Below are the code and all the weights of a small trained network. Each question names an input and a class and asks about switching units off, where a switched-off unit gives its printed mean instead of its output.

import numpy as np


def w(rows, s, z=0):
    codes = np.array(rows[::2]) - 128.0
    scale = np.full(codes.shape[1], s)
    scale[-1] = z or s
    return codes * scale


def f(y):
    return np.maximum(y, 0)


def log_softmax(a):
    a = a - a.max(-1, keepdims=True)
    return a - np.log(np.exp(a).sum(-1, keepdims=True))


def net(x, mask):
    res = np.array(x, float).reshape(1, 7) / 4 @ E
    y = f(res @ A[0][:, :-1].T + A[0][:, -1])
    res = res + np.where(mask, y, B[0][:, -1]) @ B[0][:, :-1]
    return log_softmax(res[-1] @ U[:, :-1].T + U[:, -1])


A, B = {}, {}
E = w([
[4,135,243],'x0',
[202,2,219],'x1',
[127,127,128],'x2',
[232,246,223],'x3',
[125,128,126],'x4',
[127,130,127],'x5',
[129,128,127],'x6',
],0.0063)
A[0] = w([
[52,141,209,44],'neuron 0',
[222,118,37,102],'neuron 1',
[110,162,109,71],'neuron 2',
[95,192,89,39],'neuron 3',
[202,23,202,8],'neuron 4',
[158,57,195,35],'neuron 5',
[104,191,78,66],'neuron 6',
[148,87,159,64],'neuron 7',
[174,122,93,71],'neuron 8',
[75,100,141,46],'neuron 9',
[84,58,69,46],'neuron 10',
[64,243,34,82],'neuron 11',
[90,73,91,61],'neuron 12',
[100,196,95,91],'neuron 13',
[87,63,72,63],'neuron 14',
[76,118,205,173],'neuron 15',
[116,93,130,80],'neuron 16',
[221,121,47,82],'neuron 17',
[129,76,138,63],'neuron 18',
[129,132,132,113],'neuron 19',
[60,209,114,78],'neuron 20',
[99,131,147,236],'neuron 21',
[187,186,168,51],'neuron 22',
[178,200,187,34],'neuron 23',
[1,28,74,112],'neuron 24',
[96,34,53,76],'neuron 25',
[43,137,229,40],'neuron 26',
[98,156,65,124],'neuron 27',
[117,177,109,74],'neuron 28',
[135,121,91,66],'neuron 29',
[94,82,92,45],'neuron 30',
[145,32,182,84],'neuron 31',
[102,118,122,254],'neuron 32',
[91,74,84,42],'neuron 33',
[182,197,175,20],'neuron 34',
[205,108,63,52],'neuron 35',
[81,190,73,84],'neuron 36',
[82,241,61,74],'neuron 37',
[170,179,170,24],'neuron 38',
[94,183,130,126],'neuron 39',
[243,131,61,51],'neuron 40',
],0.0091,0.011)
B[0] = w([
[47,129,115,147],'neuron 0',
[73,130,105,175],'neuron 1',
[140,111,156,130],'neuron 2',
[146,96,166,135],'neuron 3',
[168,62,199,152],'neuron 4',
[123,94,151,141],'neuron 5',
[128,99,162,143],'neuron 6',
[142,111,140,132],'neuron 7',
[89,124,122,133],'neuron 8',
[106,121,161,132],'neuron 9',
[133,181,187,147],'neuron 10',
[136,87,162,183],'neuron 11',
[130,166,175,140],'neuron 12',
[141,85,169,149],'neuron 13',
[130,173,184,149],'neuron 14',
[105,129,70,198],'neuron 15',
[125,126,148,130],'neuron 16',
[59,123,110,163],'neuron 17',
[129,105,174,131],'neuron 18',
[129,130,128,128],'neuron 19',
[142,93,130,155],'neuron 20',
[174,141,66,237],'neuron 21',
[125,174,172,145],'neuron 22',
[124,195,189,146],'neuron 23',
[138,172,166,210],'neuron 24',
[130,178,199,167],'neuron 25',
[4,116,102,154],'neuron 26',
[158,101,145,162],'neuron 27',
[128,116,159,133],'neuron 28',
[101,141,149,129],'neuron 29',
[136,157,157,133],'neuron 30',
[153,90,134,160],'neuron 31',
[198,150,62,255],'neuron 32',
[138,171,170,136],'neuron 33',
[143,188,178,140],'neuron 34',
[42,110,122,144],'neuron 35',
[139,94,158,154],'neuron 36',
[126,74,174,169],'neuron 37',
[143,174,187,134],'neuron 38',
[150,99,124,156],'neuron 39',
[46,129,126,156],'neuron 40',
],0.011)
U = w([
[132,212,197,9],'0',
[144,23,179,2],'1',
[7,121,98,25],'2',
[153,143,98,253],'3',
[153,138,94,241],'4',
[154,138,95,202],'5',
[156,141,96,176],'6',
],0.014,0.0053)

Each question gives the input, the list of numbers given to net, and the class t.
The units are the neurons (one row each of A and B). Each row of codes is followed by its name. A weight is (code - 128) times the scale printed after its matrix; where a second scale follows, it is the last column's (A, B and U).
mask holds one flag per neuron, in row order. A switched-off neuron (its flag False) gives its mean, the last column of its row in B, instead of its output. The means were averaged over made-up inputs and are rounded, as every weight is.
A unit's drop is (log p(t) with every unit on - log p(t) with that unit switched off) / (log p(t) with every unit on - log p(t) with every unit switched off).
The circuit of an input: a set's keep is (log p(t) with only the set's units on - log p(t) with every unit switched off) / (log p(t) with every unit on - log p(t) with every unit switched off). Starting from the 12 units with the biggest drops (on a tie, the unit counted first), units are removed one at a time, each time the one whose removal leaves the highest keep (on an exact tie, the one counted first), for as long as the keep stays at least 0.8.
units of the circuit, in order: the units of the circuit, biggest drop first
unit that matters most: the unit with the biggest drop
k most important neurons: the k neurons with the biggest drops, biggest first
drop when u is switched off: that unit's drop, to one decimal
input [-8,8,-2,2,3,-3,-4], class 1: unit that matters most => neuron 4
input [-5,-8,0,6,-2,7,5], class 1: 2 most important neurons => (neuron 37; neuron 11)
input [-3,-2,-1,-6,2,4,-6], class 0: 2 most important neurons => (neuron 25; neuron 24)
input [3,-6,-2,1,-6,5,-4], class 1: 2 most important neurons => (neuron 37; neuron 11)
input [4,-4,7,6,-7,2,1], class 4: units of the circuit, in order => (neuron 24; neuron 25)
input [-2,5,6,-7,-7,1,1], class 0: units of the circuit, in order => (neuron 25; neuron 24; neuron 10)
input [-3,-8,8,-8,-1,3,-3], class 0: units of the circuit, in order => (neuron 24; neuron 25; neuron 10)
input [8,0,-8,4,6,0,8], class 2: 2 most important neurons => (neuron 26; neuron 0)
input [8,7,6,-3,6,-7,-1], class 2: 2 most important neurons => (neuron 26; neuron 15)
input [1,-8,1,-7,-7,-4,-8], class 1: 2 most important neurons => (neuron 11; neuron 37)
input [8,5,-3,6,3,-1,6], class 2: 3 most important neurons => (neuron 26; neuron 0; neuron 15)
input [8,1,-7,5,-7,-6,4], class 2: 2 most important neurons => (neuron 26; neuron 0)
input [2,-6,7,-7,7,4,-7], class 0: drop when neuron 24 is switched off => 0.3
input [-6,7,-4,3,1,-3,-7], class 1: units of the circuit, in order => (neuron 4)
input [-8,8,-7,-8,-3,-4,4], class 0: drop when neuron 25 is switched off => 0.4
input [-7,6,7,2,0,7,2], class 2: drop when neuron 1 is switched off => 0.2
input [-7,-8,-3,-2,-6,1,2], class 1: drop when neuron 37 is switched off => 0.1
